Below are the code and all the weights of a small trained network. Each question names an input and a target symbol and asks about switching units off, where a switched-off unit gives its printed mean instead of its output.

import numpy as np


def w(rows, s, z=0):
    codes = np.array(rows[::2]) - 128.0
    scale = np.full(codes.shape[1], s)
    scale[-1] = z or s
    return codes * scale


def f(y):
    return y / 2 * (1 + np.tanh(0.7978845608 * (y + 0.044715 * y**3)))


def softmax(a):
    e = np.exp(a - a.max(-1, keepdims=True))
    return e / e.sum(-1, keepdims=True)


def log_softmax(a):
    a = a - a.max(-1, keepdims=True)
    return a - np.log(np.exp(a).sum(-1, keepdims=True))


def net(x, mask):
    ids = ['αβγεζηθλμξπστφψω'.index(c) for c in x.split()]
    T = len(ids)
    res = E[ids] + P[:T]
    u = 0
    for l in range(2):
        q, k, v = (res @ M[l].T for M in (Q, K, V))
        z = softmax(np.where(np.tri(T) > 0, q @ k.T / 3**0.5, -1e9)) @ v
        res = res + np.where(mask[u], z, O[l][:, -1]) @ O[l][:, :-1]
        u += 1
        y = f(res @ A[l][:, :-1].T + A[l][:, -1])
        res = res + np.where(mask[u : u + 8], y, B[l][:, -1]) @ B[l][:, :-1]
        u += 8
    return log_softmax(res[-1] @ U[:, :-1].T + U[:, -1])


Q, K, V, O, A, B = {}, {}, {}, {}, {}, {}
E = w([
[199,5,91,104,112,84,72,117],'α',
[129,76,101,55,214,134,127,140],'β',
[202,43,50,84,96,118,105,126],'γ',
[151,26,120,124,93,118,2,133],'ε',
[103,120,123,83,209,155,68,149],'ζ',
[169,169,71,132,132,124,51,165],'η',
[116,149,84,71,194,166,129,144],'θ',
[96,79,127,98,150,169,101,109],'λ',
[84,114,153,125,166,170,60,112],'μ',
[161,181,100,172,112,129,35,125],'ξ',
[159,139,75,151,88,139,82,92],'π',
[118,134,102,113,153,172,160,85],'σ',
[180,180,61,166,91,132,120,77],'τ',
[166,178,110,203,77,92,87,43],'φ',
[86,89,169,171,127,150,126,26],'ψ',
[133,138,135,143,141,127,206,8],'ω',
],0.0063)
P = w([
[148,52,1,225,179,59,73,152],'0',
[112,65,10,195,194,27,76,133],'1',
[192,65,75,230,190,139,111,163],'2',
[110,96,45,152,184,51,77,107],'3',
[194,96,105,183,181,154,106,128],'4',
[91,125,69,123,155,76,84,88],'5',
[187,125,139,148,152,174,113,118],'6',
[73,151,90,95,122,101,87,70],'7',
[176,150,163,117,125,196,111,106],'8',
[66,178,123,68,92,129,97,61],'9',
[174,177,190,83,99,218,109,94],'10',
[46,203,146,41,68,155,101,48],'11',
[168,198,220,48,90,231,110,82],'12',
[13,213,146,34,102,166,113,3],'13',
],0.0056)
Q[0] = w([
[169,134,20,91,92,136,64,39],'0.h0',
[225,150,195,151,158,133,107,139],'0.h0',
[229,129,129,102,211,239,42,6],'0.h0',
],0.013)
K[0] = w([
[126,211,173,103,150,214,111,92],'0.h0',
[136,119,99,107,34,106,102,142],'0.h0',
[106,205,251,44,1,195,181,99],'0.h0',
],0.016)
V[0] = w([
[109,106,172,88,195,136,166,137],'0.h0',
[125,122,74,117,110,202,106,159],'0.h0',
[36,179,103,254,132,158,174,101],'0.h0',
],0.0099)
O[0] = w([
[94,154,221,56,177,88,163,126,17],'0.h0',
[185,115,103,113,156,150,86,99,254],'0.h0',
[1,107,94,222,179,168,224,120,131],'0.h0',
],0.0054,0.0014)
A[0] = w([
[133,128,191,130,103,99,181,138,68],'0.n0',
[127,134,155,140,115,94,149,162,69],'0.n1',
[98,126,167,140,145,102,181,181,94],'0.n2',
[60,123,89,148,96,90,166,171,85],'0.n3',
[198,117,226,190,115,157,191,210,66],'0.n4',
[186,129,187,99,129,100,130,173,3],'0.n5',
[129,106,122,174,144,73,164,125,61],'0.n6',
[48,155,130,117,61,8,165,184,36],'0.n7',
],0.014,0.0041)
B[0] = w([
[82,128,110,157,104,132,157,145,33],'0.n0',
[100,132,174,142,88,79,185,239,8],'0.n1',
[121,128,110,127,75,73,129,164,32],'0.n2',
[162,135,142,97,136,121,99,117,91],'0.n3',
[77,133,99,107,113,89,115,117,70],'0.n4',
[177,129,171,55,169,9,94,144,67],'0.n5',
[161,106,131,115,175,49,114,150,121],'0.n6',
[178,108,193,165,137,166,185,191,55],'0.n7',
],0.015,0.0014)
Q[1] = w([
[2,146,20,78,113,42,85,76],'1.h0',
[125,168,198,102,74,44,164,200],'1.h0',
[176,184,152,3,124,113,32,52],'1.h0',
],0.031)
K[1] = w([
[61,78,203,2,249,127,163,172],'1.h0',
[197,108,100,95,118,123,45,217],'1.h0',
[112,185,207,38,67,236,121,139],'1.h0',
],0.032)
V[1] = w([
[170,123,140,152,83,88,182,46],'1.h0',
[136,253,124,178,152,115,104,149],'1.h0',
[91,96,207,196,107,115,46,109],'1.h0',
],0.034)
O[1] = w([
[141,76,105,192,170,79,155,98,151],'1.h0',
[101,164,118,166,177,154,60,226,6],'1.h0',
[111,127,253,171,129,124,79,66,127],'1.h0',
],0.02,0.0023)
A[1] = w([
[221,100,185,154,22,71,235,218,2],'1.n0',
[111,163,242,161,98,102,115,154,49],'1.n1',
[182,108,40,53,171,240,2,67,207],'1.n2',
[180,147,65,23,99,220,61,98,200],'1.n3',
[140,126,74,135,132,144,106,243,72],'1.n4',
[154,115,145,44,38,179,82,96,103],'1.n5',
[84,158,114,43,52,131,190,186,52],'1.n6',
[125,193,103,108,108,159,53,212,112],'1.n7',
],0.0099,0.0066)
B[1] = w([
[158,164,127,51,99,134,148,132,129],'1.n0',
[107,117,96,105,71,130,123,175,167],'1.n1',
[193,195,116,153,90,171,131,123,247],'1.n2',
[3,85,123,116,149,142,125,102,254],'1.n3',
[81,121,199,147,129,96,197,160,168],'1.n4',
[165,152,155,118,184,80,135,160,211],'1.n5',
[189,135,116,168,90,40,92,143,186],'1.n6',
[172,56,112,76,152,139,117,114,180],'1.n7',
],0.023,0.028)
U = w([
[219,131,150,82,102,95,161,85,29],'α',
[121,216,66,135,92,39,112,117,102],'β',
[165,157,78,46,72,129,212,121,82],'γ',
[184,121,201,112,109,54,109,158,2],'ε',
[140,108,74,60,205,142,22,112,148],'ζ',
[67,70,141,89,162,201,158,130,83],'η',
[45,57,77,61,113,67,197,219,9],'θ',
[39,191,234,130,223,122,149,47,167],'λ',
[43,214,180,83,61,152,98,219,85],'μ',
[205,95,57,82,53,165,131,185,124],'ξ',
[255,211,140,188,95,178,72,61,206],'π',
[39,182,24,131,84,232,195,118,228],'σ',
[164,166,152,167,129,128,221,211,220],'τ',
[45,101,136,243,190,143,9,199,86],'φ',
[119,73,208,143,4,121,111,33,214],'ψ',
[182,36,37,175,211,118,164,55,181],'ω',
],0.0031,0.0033)

Each question gives the input, a string of symbols that net reads in full, and the target symbol t.
The units are the heads (3 rows each of Q, K, V and O) and the neurons (one row each of A and B). Each row of codes is followed by its name. A weight is (code - 128) times the scale printed after its matrix; where a second scale follows, it is the last column's (O, A, B and U).
mask holds one flag per unit, layer by layer, with each layer's heads first. A switched-off unit (its flag False) gives its mean, the last column of its rows in O or B, instead of its output. The means were averaged over made-up inputs and are rounded, as every weight is.
A unit's drop is (log p(t) with every unit on - log p(t) with that unit switched off) / (log p(t) with every unit on - log p(t) with every unit switched off).
The circuit of an input: a set's keep is (log p(t) with only the set's units on - log p(t) with every unit switched off) / (log p(t) with every unit on - log p(t) with every unit switched off). Starting from the 12 units with the biggest drops (on a tie, the unit counted first), units are removed one at a time, each time the one whose removal leaves the highest keep (on an exact tie, the one counted first), for as long as the keep stays at least 0.8.
units of the circuit, in order: the units of the circuit, biggest drop first
most important unit: the unit with the biggest drop
k most important neurons: the k neurons with the biggest drops, biggest first
k most important neurons of layer l: the k neurons of layer l with the biggest drops, biggest first
input η ω φ ω γ α ξ, target ξ: 3 most important neurons : (0.n6; 1.n7; 1.n3)
input τ τ τ π γ μ τ γ π, target τ: 2 most important neurons : (1.n3; 1.n4)
input θ φ π β ω ε β π ψ β ε λ σ φ, target σ: most important neuron : (1.n5)
input λ ε π σ σ τ η, target τ: units of the circuit, in order : (1.h0; 1.n4; 1.n3)
input ξ θ β φ, target β: units of the circuit, in order : (1.h0; 1.n6; 1.n7)
input ε ξ ε, target ξ: 3 most important neurons of layer 1 : (1.n7; 1.n3; 1.n1)
input ζ τ ε β η α ε ξ ψ ε, target ψ: 3 most important neurons : (1.n2; 1.n5; 1.n3)
input φ μ τ ω ζ π ω λ ξ, target ω: 2 most important neurons of layer 1 : (1.n2; 1.n3)
input ζ ξ μ σ, target σ: units of the circuit, in order : (1.n5; 1.n6)
input ε σ ψ α π β β τ σ ε β ε, target β: 3 most important neurons : (1.n6; 1.n3; 1.n2)
input ζ τ μ π γ ε, target μ: units of the circuit, in order : (1.h0; 1.n1)
input α β ε, target ε: 3 most important neurons : (0.n6; 1.n5; 0.n7)
input τ ψ θ ξ, target θ: units of the circuit, in order : (1.h0; 0.n6; 1.n3; 1.n4)
input α φ ε η σ φ μ ζ σ, target σ: most important unit : 0.n6
input τ ψ ω ε α λ ω η τ μ β φ γ π, target β: units of the circuit, in order : (1.n6; 1.h0; 1.n7)
input η τ α τ α ξ ζ β ψ, target ψ: units of the circuit, in order : (1.h0; 1.n5)
input β ψ θ φ π μ φ ζ ξ ω θ λ θ γ, target θ: units of the circuit, in order : (1.h0; 1.n4)
input λ ω ε θ τ β ζ π β μ, target μ: units of the circuit, in order : (1.h0; 1.n1)
input β β ε β β ζ, target ζ: 2 most important neurons : (1.n7; 1.n3)
input τ θ ψ σ θ μ λ π γ φ μ γ τ, target τ: most important unit : 1.h0
input λ γ ξ ψ φ, target ψ: 2 most important neurons : (1.n2; 1.n5)
input ζ τ η μ β ζ ψ θ σ, target ψ: 3 most important neurons of layer 1 : (1.n2; 1.n5; 1.n3)
input ψ ω τ τ ξ ξ λ, target ξ: 2 most important neurons : (0.n7; 0.n6)
input η ε ε ζ σ β ω ε ω τ ζ ζ ε, target ζ: 3 most important neurons : (0.n5; 1.n7; 1.n3)
